Here is a tiny trained network, its code and every weight. The questions are about switching its units off for an input and a class, where a switched-off unit gives its printed mean instead of its output.

import numpy as np


def w(rows, s, z=0):
    codes = np.array(rows[::2]) - 128.0
    scale = np.full(codes.shape[1], s)
    scale[-1] = z or s
    return codes * scale


def norm(h):
    return h / np.sqrt((h * h).mean(-1, keepdims=True) + 1e-5)


def f(y):
    return np.maximum(y, 0)


def log_softmax(a):
    a = a - a.max(-1, keepdims=True)
    return a - np.log(np.exp(a).sum(-1, keepdims=True))


def net(x, mask):
    res = np.array(x, float).reshape(1, 6) / 4 @ E
    u = 0
    for l in range(2):
        y = f(norm(res) @ A[l][:, :-1].T + A[l][:, -1])
        res = res + np.where(mask[u : u + 16], y, B[l][:, -1]) @ B[l][:, :-1]
        u += 16
    return log_softmax(norm(res)[-1] @ U[:, :-1].T + U[:, -1])


A, B = {}, {}
E = w([
[160,187,47,128,163,72,106,73,94,145,131,94],'x0',
[138,54,203,195,163,100,118,192,215,116,145,213],'x1',
[51,93,191,63,134,126,114,199,79,63,114,57],'x2',
[9,150,183,109,91,178,174,147,141,160,95,71],'x3',
[254,141,74,187,100,165,111,181,20,43,104,223],'x4',
[158,60,144,195,126,70,194,7,141,109,120,156],'x5',
],0.0086)
A[0] = w([
[82,150,155,168,130,138,164,84,207,154,156,55,57],'0.n1',
[230,148,86,122,166,136,105,101,101,76,100,113,83],'0.n2',
[158,150,66,183,138,116,94,95,182,183,181,133,73],'0.n3',
[159,88,168,103,166,135,206,100,87,200,143,132,63],'0.n4',
[103,167,75,87,174,102,167,111,127,183,145,119,115],'0.n5',
[179,119,113,100,102,127,94,190,80,74,96,145,74],'0.n6',
[83,186,136,64,52,141,159,79,87,185,148,84,34],'0.n7',
[148,160,102,127,111,203,153,200,83,106,149,158,1],'0.n8',
[149,148,119,148,83,183,89,199,72,91,103,162,60],'0.n9',
[161,109,77,122,175,86,65,124,106,184,174,127,96],'0.n10',
[133,162,76,129,99,176,104,177,165,97,81,186,65],'0.n11',
[2,96,229,115,155,192,134,147,163,122,139,128,62],'0.n12',
[152,59,171,195,115,106,216,68,128,150,120,181,47],'0.n13',
[149,136,98,154,114,169,131,116,81,97,148,93,31],'0.n14',
[106,142,119,124,125,195,159,99,88,149,98,48,85],'0.n15',
[115,111,148,185,95,147,155,121,81,161,150,84,97],'0.n16',
],0.0092,0.0053)
B[0] = w([
[134,97,89,105,120,136,120,192,2,107,136,123,200],'0.n1',
[92,129,197,121,150,55,152,181,147,143,133,146,216],'0.n2',
[192,158,170,122,173,183,160,110,126,180,140,50,191],'0.n3',
[124,139,141,171,115,137,89,157,125,113,83,186,147],'0.n4',
[130,205,107,124,155,173,62,126,170,160,79,99,181],'0.n5',
[137,138,134,113,153,157,156,178,50,123,157,209,202],'0.n6',
[82,179,77,56,105,110,70,89,200,80,87,204,206],'0.n7',
[150,117,120,182,72,193,116,171,101,182,127,117,187],'0.n8',
[180,152,116,155,91,190,91,213,42,176,96,174,215],'0.n9',
[163,175,166,116,180,126,143,88,83,108,176,60,182],'0.n10',
[134,149,152,147,84,153,71,94,85,150,115,70,185],'0.n11',
[88,125,210,110,114,22,126,164,161,205,169,76,254],'0.n12',
[205,58,129,167,76,188,175,49,203,102,115,144,207],'0.n13',
[73,123,168,136,81,113,67,194,116,128,154,165,157],'0.n14',
[116,142,17,121,108,90,81,133,128,153,80,188,194],'0.n15',
[145,118,71,112,171,152,165,174,164,162,78,158,151],'0.n16',
],0.0078,0.0089)
A[1] = w([
[106,126,132,152,105,132,170,193,127,179,98,175,156],'1.n1',
[157,105,98,210,179,103,122,93,155,155,108,44,114],'1.n2',
[192,94,143,130,118,159,81,124,46,96,142,137,100],'1.n3',
[60,71,198,82,126,123,111,217,198,98,126,64,30],'1.n4',
[111,163,175,148,194,141,140,83,80,128,156,138,50],'1.n5',
[146,137,137,87,159,8,148,139,86,25,137,202,70],'1.n6',
[85,154,144,119,112,243,89,96,64,154,86,164,234],'1.n7',
[61,112,242,128,70,79,117,138,137,186,138,113,8],'1.n8',
[2,26,201,80,110,89,129,188,154,217,166,79,32],'1.n9',
[243,52,120,147,118,106,99,107,88,109,89,183,128],'1.n10',
[143,153,178,113,96,113,169,116,156,151,73,195,164],'1.n11',
[73,186,63,46,77,118,122,65,127,58,92,81,37],'1.n12',
[166,32,156,220,108,173,169,21,220,16,105,183,3],'1.n13',
[128,150,57,170,185,175,128,138,108,148,214,144,95],'1.n14',
[189,76,177,151,128,95,158,111,118,92,165,135,110],'1.n15',
[170,5,104,164,116,154,158,93,106,124,129,121,59],'1.n16',
],0.0079,0.0028)
B[1] = w([
[177,91,178,187,88,115,66,106,150,122,121,96,199],'1.n1',
[171,150,147,103,111,174,146,111,200,124,150,142,166],'1.n2',
[135,124,124,89,124,161,185,206,107,120,119,155,195],'1.n3',
[155,59,189,136,110,67,134,122,153,89,166,86,210],'1.n4',
[118,110,173,110,148,123,124,92,123,143,139,154,144],'1.n5',
[85,114,142,99,186,87,190,146,122,139,157,94,158],'1.n6',
[145,85,96,170,84,121,71,101,185,87,113,152,224],'1.n7',
[176,105,164,109,136,81,132,112,188,102,144,96,206],'1.n8',
[143,98,182,159,110,66,89,137,122,12,142,65,255],'1.n9',
[60,73,109,131,142,146,175,129,115,149,142,151,217],'1.n10',
[119,139,114,136,100,123,136,142,154,131,170,80,174],'1.n11',
[68,118,91,103,127,177,124,116,157,167,64,190,189],'1.n12',
[27,133,62,209,90,178,220,53,215,207,201,73,213],'1.n13',
[151,81,142,92,113,140,118,104,88,45,98,106,164],'1.n14',
[21,187,93,158,153,117,167,99,132,143,79,122,180],'1.n15',
[2,128,113,206,117,167,172,123,107,112,151,138,172],'1.n16',
],0.0095,0.0094)
U = w([
[190,110,125,149,62,207,93,236,26,120,109,185,168],'0',
[35,161,24,45,77,121,54,104,195,146,21,123,68],'1',
[114,123,145,76,211,97,209,164,27,117,162,145,6],'2',
[236,195,150,78,172,168,112,46,152,168,146,67,25],'3',
[87,96,111,200,97,190,249,83,184,165,168,121,212],'4',
[125,75,229,112,71,49,92,152,180,80,138,42,239],'5',
],0.014,0.0022)

Each question gives the input, the list of numbers given to net, and the class t.
The units are the neurons (one row each of A and B). Each row of codes is followed by its name. A weight is (code - 128) times the scale printed after its matrix; where a second scale follows, it is the last column's (A, B and U).
mask holds one flag per neuron, layer by layer. A switched-off neuron (its flag False) gives its mean, the last column of its row in B, instead of its output. The means were averaged over made-up inputs and are rounded, as every weight is.
A unit's drop is (log p(t) with every unit on - log p(t) with that unit switched off) / (log p(t) with every unit on - log p(t) with every unit switched off).
The circuit of an input: a set's keep is (log p(t) with only the set's units on - log p(t) with every unit switched off) / (log p(t) with every unit on - log p(t) with every unit switched off). Starting from the 12 units with the biggest drops (on a tie, the unit counted first), units are removed one at a time, each time the one whose removal leaves the highest keep (on an exact tie, the one counted first), for as long as the keep stays at least 0.8.
units of the circuit, in order: the units of the circuit, biggest drop first
top k neurons: the k neurons with the biggest drops, biggest first
top k neurons in layer l: the k neurons of layer l with the biggest drops, biggest first
drop of u: that unit's drop, to one decimal
input [7,-8,-7,0,-3,8], class 3: units of the circuit, in order : (0.n3, 1.n13)
input [5,6,1,7,2,3], class 4: units of the circuit, in order : (0.n13)
input [-5,-3,-6,-7,0,-3], class 0: top 3 neurons : (0.n12, 1.n13, 1.n3)
input [4,-7,-8,0,-2,-1], class 1: top 2 neurons : (0.n7, 1.n12)
input [-7,-7,-5,-4,-1,-7], class 0: top 2 neurons in layer 1 : (1.n13, 1.n15)
input [-3,5,7,-3,1,4], class 4: units of the circuit, in order : (0.n13, 1.n13)
input [7,8,-6,-2,-8,2], class 3: top 4 neurons in layer 0 : (0.n3, 0.n5, 0.n10, 0.n8)
input [2,-6,-1,-5,4,1], class 2: top 3 neurons : (0.n2, 1.n6, 0.n10)
input [-3,-7,4,1,-8,-2], class 1: top 2 neurons : (0.n7, 0.n15)
input [-1,-7,-4,-3,2,1], class 3: top 2 neurons : (0.n1, 0.n2)
input [6,-4,-1,2,4,5], class 2: units of the circuit, in order : (0.n2, 1.n6, 1.n7, 0.n8)
input [6,-1,5,-4,-3,1], class 1: top 2 neurons in layer 0 : (0.n12, 0.n3)
input [6,-1,5,0,-3,8], class 4: top 2 neurons : (0.n13, 0.n12)
input [2,0,-4,8,-2,-5], class 1: units of the circuit, in order : (0.n7)
input [3,-3,-3,-7,1,0], class 3: top 4 neurons in layer 1 : (1.n2, 1.n16, 1.n10, 1.n9)
input [1,-1,-8,-7,-3,2], class 3: top 3 neurons in layer 0 : (0.n3, 0.n10, 0.n5)
input [-1,0,-4,-3,-2,0], class 3: top 3 neurons : (0.n3, 0.n10, 0.n5)
input [7,2,-4,8,4,-7], class 0: top 2 neurons in layer 0 : (0.n9, 0.n8)
input [0,-2,-7,-5,-8,-4], class 3: drop of 0.n3 : 0.2
input [4,-5,-4,-5,-3,-5], class 3: units of the circuit, in order : (0.n3)
